Here is a tiny trained network, its code and every weight. The questions are about switching its units off for an input and a target symbol, where a switched-off unit gives its printed mean instead of its output.

import numpy as np


def w(rows, s, z=0):
    codes = np.array(rows[::2]) - 128.0
    scale = np.full(codes.shape[1], s)
    scale[-1] = z or s
    return codes * scale


def f(y):
    return y / 2 * (1 + np.tanh(0.7978845608 * (y + 0.044715 * y**3)))


def softmax(a):
    e = np.exp(a - a.max(-1, keepdims=True))
    return e / e.sum(-1, keepdims=True)


def log_softmax(a):
    a = a - a.max(-1, keepdims=True)
    return a - np.log(np.exp(a).sum(-1, keepdims=True))


def net(x, mask):
    ids = ['ΛΦαεζηθσψ'.index(c) for c in x.split()]
    T = len(ids)
    res = E[ids] + P[:T]
    u = 0
    for l in range(3):
        q, k, v = (res @ M[l].T for M in (Q, K, V))
        z = softmax(np.where(np.tri(T) > 0, q @ k.T / 2**0.5, -1e9)) @ v
        res = res + np.where(mask[u], z, O[l][:, -1]) @ O[l][:, :-1]
        u += 1
        y = f(res @ A[l][:, :-1].T + A[l][:, -1])
        res = res + np.where(mask[u : u + 24], y, B[l][:, -1]) @ B[l][:, :-1]
        u += 24
    return log_softmax(res[-1] @ U[:, :-1].T + U[:, -1])


Q, K, V, O, A, B = {}, {}, {}, {}, {}, {}
E = w([
[145,169,84,124],'Λ',
[139,163,66,129],'Φ',
[144,165,74,137],'α',
[28,250,160,99],'ε',
[168,188,118,186],'ζ',
[172,174,129,65],'η',
[84,92,76,151],'θ',
[106,99,158,190],'σ',
[170,142,204,107],'ψ',
],0.026)
P = w([
[68,171,119,157],'0',
[97,144,136,152],'1',
[133,120,143,144],'2',
[163,91,149,140],'3',
[196,62,157,131],'4',
[222,38,156,130],'5',
[250,6,160,137],'6',
],0.011)
Q[0] = w([
[7,7,156,95],'L0H1',
[59,137,198,146],'L0H1',
],0.017)
K[0] = w([
[6,135,104,166],'L0H1',
[53,157,146,117],'L0H1',
],0.022)
V[0] = w([
[196,110,95,218],'L0H1',
[110,95,188,3],'L0H1',
],0.0052)
O[0] = w([
[3,105,154,250,65],'L0H1',
[249,159,48,203,254],'L0H1',
],0.0043,0.0016)
A[0] = w([
[79,125,184,73,93],'L0N1',
[134,123,129,135,118],'L0N2',
[164,76,127,132,98],'L0N3',
[131,147,57,118,74],'L0N4',
[190,71,116,148,71],'L0N5',
[114,194,125,37,102],'L0N6',
[149,159,38,132,101],'L0N7',
[104,166,84,161,77],'L0N8',
[141,164,125,233,73],'L0N9',
[91,119,189,171,95],'L0N10',
[33,254,175,31,8],'L0N11',
[106,141,130,167,79],'L0N12',
[117,22,151,11,90],'L0N13',
[165,122,171,215,129],'L0N14',
[126,34,183,77,101],'L0N15',
[127,126,128,123,128],'L0N16',
[98,90,120,96,101],'L0N17',
[128,137,114,240,137],'L0N18',
[60,115,111,153,109],'L0N19',
[158,115,52,132,102],'L0N20',
[174,105,31,135,74],'L0N21',
[177,152,152,134,112],'L0N22',
[109,123,110,81,92],'L0N23',
[116,118,137,98,118],'L0N24',
],0.0082,0.012)
B[0] = w([
[149,112,134,197,108],'L0N1',
[128,123,129,116,116],'L0N2',
[145,101,148,147,129],'L0N3',
[174,140,121,99,110],'L0N4',
[153,100,171,79,140],'L0N5',
[158,142,63,254,223],'L0N6',
[208,130,87,72,192],'L0N7',
[156,136,137,108,114],'L0N8',
[131,133,92,57,163],'L0N9',
[141,116,136,70,125],'L0N10',
[181,51,99,255,189],'L0N11',
[141,140,149,54,96],'L0N12',
[170,131,27,180,123],'L0N13',
[108,96,130,41,247],'L0N14',
[198,91,114,168,138],'L0N15',
[128,128,129,129,126],'L0N16',
[120,114,81,47,90],'L0N17',
[135,112,67,5,253],'L0N18',
[116,102,113,27,131],'L0N19',
[212,104,114,97,159],'L0N20',
[189,104,142,106,156],'L0N21',
[126,67,79,177,222],'L0N22',
[138,155,132,102,94],'L0N23',
[127,126,134,127,104],'L0N24',
],0.005,0.0034)
Q[1] = w([
[254,107,21,87],'L1H1',
[54,172,140,17],'L1H1',
],0.0056)
K[1] = w([
[126,65,110,201],'L1H1',
[102,97,103,2],'L1H1',
],0.0094)
V[1] = w([
[178,208,150,4],'L1H1',
[96,36,116,46],'L1H1',
],0.0045)
O[1] = w([
[147,78,125,254,141],'L1H1',
[123,160,121,186,4],'L1H1',
],0.0086,0.0042)
A[1] = w([
[168,184,50,201,88],'L1N1',
[91,124,159,73,102],'L1N2',
[121,157,138,228,74],'L1N3',
[160,67,120,178,113],'L1N4',
[112,168,146,217,76],'L1N5',
[168,188,151,151,100],'L1N6',
[65,55,105,191,86],'L1N7',
[32,207,133,187,5],'L1N8',
[108,167,169,116,117],'L1N9',
[140,176,124,255,54],'L1N10',
[79,99,145,159,141],'L1N11',
[102,184,136,103,92],'L1N12',
[27,98,192,112,178],'L1N13',
[133,194,122,30,173],'L1N14',
[150,147,86,30,50],'L1N15',
[155,116,159,152,107],'L1N16',
[129,150,111,107,85],'L1N17',
[123,96,113,254,118],'L1N18',
[84,221,193,78,102],'L1N19',
[160,189,65,107,80],'L1N20',
[107,118,115,225,115],'L1N21',
[87,109,66,188,91],'L1N22',
[100,163,154,250,108],'L1N23',
[153,135,98,159,70],'L1N24',
],0.0097,0.014)
B[1] = w([
[186,155,190,195,195],'L1N1',
[173,77,123,171,124],'L1N2',
[85,189,177,84,120],'L1N3',
[152,117,128,22,155],'L1N4',
[96,196,223,66,122],'L1N5',
[135,104,107,215,151],'L1N6',
[130,79,54,123,134],'L1N7',
[84,49,254,51,127],'L1N8',
[165,100,117,184,121],'L1N9',
[41,207,217,32,127],'L1N10',
[39,68,103,161,134],'L1N11',
[212,110,158,104,120],'L1N12',
[86,49,84,236,166],'L1N13',
[153,119,40,248,254],'L1N14',
[81,97,233,111,154],'L1N15',
[156,48,103,140,134],'L1N16',
[138,112,153,120,116],'L1N17',
[60,158,143,45,137],'L1N18',
[211,76,165,168,136],'L1N19',
[103,126,142,194,176],'L1N20',
[104,164,110,98,127],'L1N21',
[133,121,71,140,126],'L1N22',
[72,155,205,159,134],'L1N23',
[130,126,214,129,119],'L1N24',
],0.0054,0.0083)
Q[2] = w([
[167,38,87,201],'L2H1',
[255,109,38,245],'L2H1',
],0.0094)
K[2] = w([
[173,78,149,91],'L2H1',
[152,55,139,12],'L2H1',
],0.011)
V[2] = w([
[58,73,135,155],'L2H1',
[126,140,7,115],'L2H1',
],0.011)
O[2] = w([
[150,10,168,76,102],'L2H1',
[101,184,149,45,252],'L2H1',
],0.011,0.0033)
A[2] = w([
[68,78,173,215,55],'L2N1',
[17,191,214,137,62],'L2N2',
[150,76,171,170,26],'L2N3',
[106,122,161,72,173],'L2N4',
[146,132,135,127,117],'L2N5',
[138,148,250,68,111],'L2N6',
[156,105,34,98,157],'L2N7',
[156,61,189,98,50],'L2N8',
[148,211,141,238,77],'L2N9',
[133,106,42,115,144],'L2N10',
[126,139,55,98,88],'L2N11',
[65,148,93,107,67],'L2N12',
[179,168,111,135,84],'L2N13',
[175,216,125,139,118],'L2N14',
[82,106,118,179,178],'L2N15',
[122,185,159,1,133],'L2N16',
[227,143,150,76,120],'L2N17',
[9,179,204,158,137],'L2N18',
[47,210,121,107,6],'L2N19',
[81,180,117,49,38],'L2N20',
[79,55,36,154,42],'L2N21',
[90,129,89,8,103],'L2N22',
[122,206,151,72,80],'L2N23',
[59,114,63,158,134],'L2N24',
],0.0093,0.016)
B[2] = w([
[200,172,144,97,149],'L2N1',
[170,91,198,241,139],'L2N2',
[136,165,52,116,145],'L2N3',
[73,160,113,96,164],'L2N4',
[121,116,131,120,130],'L2N5',
[194,92,62,109,136],'L2N6',
[99,140,166,143,214],'L2N7',
[47,191,138,164,167],'L2N8',
[156,30,157,69,247],'L2N9',
[112,136,151,144,180],'L2N10',
[179,144,101,132,140],'L2N11',
[232,121,119,108,129],'L2N12',
[144,128,142,101,176],'L2N13',
[128,153,196,106,240],'L2N14',
[82,114,92,129,174],'L2N15',
[145,118,82,210,172],'L2N16',
[88,98,154,105,192],'L2N17',
[72,198,106,118,154],'L2N18',
[255,127,77,158,133],'L2N19',
[231,121,168,183,132],'L2N20',
[243,140,193,127,152],'L2N21',
[210,147,81,140,170],'L2N22',
[101,82,148,139,152],'L2N23',
[132,127,98,115,146],'L2N24',
],0.0084,0.014)
U = w([
[162,179,149,146,116],'Λ',
[201,198,123,156,100],'Φ',
[160,198,117,162,136],'α',
[110,181,236,207,131],'ε',
[45,191,114,137,255],'ζ',
[228,190,255,29,120],'η',
[204,105,58,30,124],'θ',
[77,40,214,61,132],'σ',
[246,72,172,225,109],'ψ',
],0.0054,0.0078)

Each question gives the input, a string of symbols that net reads in full, and the target symbol t.
The units are the heads (2 rows each of Q, K, V and O) and the neurons (one row each of A and B). Each row of codes is followed by its name. A weight is (code - 128) times the scale printed after its matrix; where a second scale follows, it is the last column's (O, A, B and U).
mask holds one flag per unit, layer by layer, with each layer's heads first. A switched-off unit (its flag False) gives its mean, the last column of its rows in O or B, instead of its output. The means were averaged over made-up inputs and are rounded, as every weight is.
A unit's drop is (log p(t) with every unit on - log p(t) with that unit switched off) / (log p(t) with every unit on - log p(t) with every unit switched off).
The circuit of an input: a set's keep is (log p(t) with only the set's units on - log p(t) with every unit switched off) / (log p(t) with every unit on - log p(t) with every unit switched off). Starting from the 12 units with the biggest drops (on a tie, the unit counted first), units are removed one at a time, each time the one whose removal leaves the highest keep (on an exact tie, the one counted first), for as long as the keep stays at least 0.8.
circuit, biggest first: the units of the circuit, biggest drop first
top k neurons: the k neurons with the biggest drops, biggest first
k most important neurons of layer l: the k neurons of layer l with the biggest drops, biggest first
input η ε Φ, target Φ: 4 most important neurons of layer 2 : L2N16, L2N9, L2N22, L2N20
input Λ α α ψ α Φ, target ψ: circuit, biggest first : L2H1
input ψ α η, target ψ: top 2 neurons : L0N6, L1N14
input ζ η η η Λ θ, target θ: top 2 neurons : L1N7, L2N22
input η ζ θ Φ, target θ: top 2 neurons : L2N6, L2N22
input ψ ζ ψ ψ θ, target ψ: 2 most important neurons of layer 1 : L1N13, L1N7
input ζ ε ζ η ε ζ α, target ζ: circuit, biggest first : L0H1, L2H1
input ψ α ζ, target ψ: circuit, biggest first : L2H1, L2N9
input ψ η η η η ζ θ, target θ: circuit, biggest first : L1N7, L2N22, L2H1, L1N4
input ψ Φ σ ζ α ψ η, target ψ: circuit, biggest first : L2H1, L1N14
input ζ ζ α η α θ Λ, target θ: top 2 neurons : L2N6, L2N22
input σ Φ η, target σ: top 4 neurons : L1N13, L1N14, L0N6, L2N17
input ψ η ε, target ε: top 3 neurons : L0N11, L2N2, L2N18
input Φ η α ψ ε, target ε: top 4 neurons : L2N2, L0N11, L2N18, L1N23
input η α θ ζ, target θ: top 2 neurons : L0N18, L2N6
input θ α η, target θ: top 2 neurons : L2N6, L0N6
input ζ ψ σ, target ψ: top 3 neurons : L1N13, L2N21, L0N18
input ψ ε Φ ζ, target ζ: top 2 neurons : L1N20, L0N14
input α η ε Φ ζ Φ, target ζ: top 2 neurons : L1N20, L2N9
input ψ θ ψ ζ θ η η, target θ: 3 most important neurons of layer 1 : L1N14, L1N4, L1N7
input σ σ η α, target σ: 3 most important neurons of layer 1 : L1N1, L1N20, L1N14
input α η Φ θ α, target θ: top 3 neurons : L2N6, L2N22, L1N7
input σ Φ Φ, target σ: most important neuron of layer 0 : L0N14
input σ η α, target σ: top 4 neurons : L1N1, L1N13, L1N20, L2N17
input Λ η σ ψ Φ, target ψ: 2 most important neurons of layer 0 : L0N18, L0N7
input η Φ η Φ, target η: 2 most important neurons of layer 2 : L2N14, L2N9
input Λ α η θ ζ ζ, target θ: 2 most important neurons of layer 0 : L0N18, L0N9
input ε η ζ ε, target η: 2 most important neurons of layer 0 : L0N6, L0N11
